[[-19.6  33.3  26.5   0.0  -4.0]
 [-22.0  33.3  57.0  39.5   8.4]]
:
[-4.0 39.5]

[[ -3.6  21.7 -24.9 -58.7]
 [ -4.8  10.6  -5.5   1.4]
 [  9.9 -14.2  33.2 -12.0]
 [ 16.7  -7.1 -13.3 -14.7]]
:
[-58.7  -5.5 -14.2  16.7]

[[ 66.5 -19.6]
 [-54.0 -48.7]
 [ 19.5  52.8]]
:
[-19.6 -54.0]

[[ 32.1  -6.6 -61.5]
 [-38.1  13.9  15.2]
 [-37.9  10.5  14.7]]
:
[-61.5  13.9 -37.9]

[[-10.4  -5.3  -1.2   4.3  -4.7]
 [  4.2  -2.0   1.0 -10.5  21.9]
 [ 22.3   6.5   9.5 -17.2  18.8]
 [ 73.8  13.6  59.7 -12.8 -54.2]]
:
[ -4.7 -10.5   9.5  13.6]

[[ -4.7  -6.6 -71.7]
 [-35.5   4.8  42.0]]
:
[-71.7   4.8]

[[-47.4 -68.6  54.7]
 [-39.8  31.2  -8.2]]
:
[54.7 31.2]

[[  1.8  -4.4 -58.1   4.7]
 [  2.2 -16.8  18.2 -12.1]
 [ -2.6  28.9  10.7   0.9]
 [ 33.9  -9.8  15.3  11.9]]
:
[ 4.7 18.2 28.9 33.9]
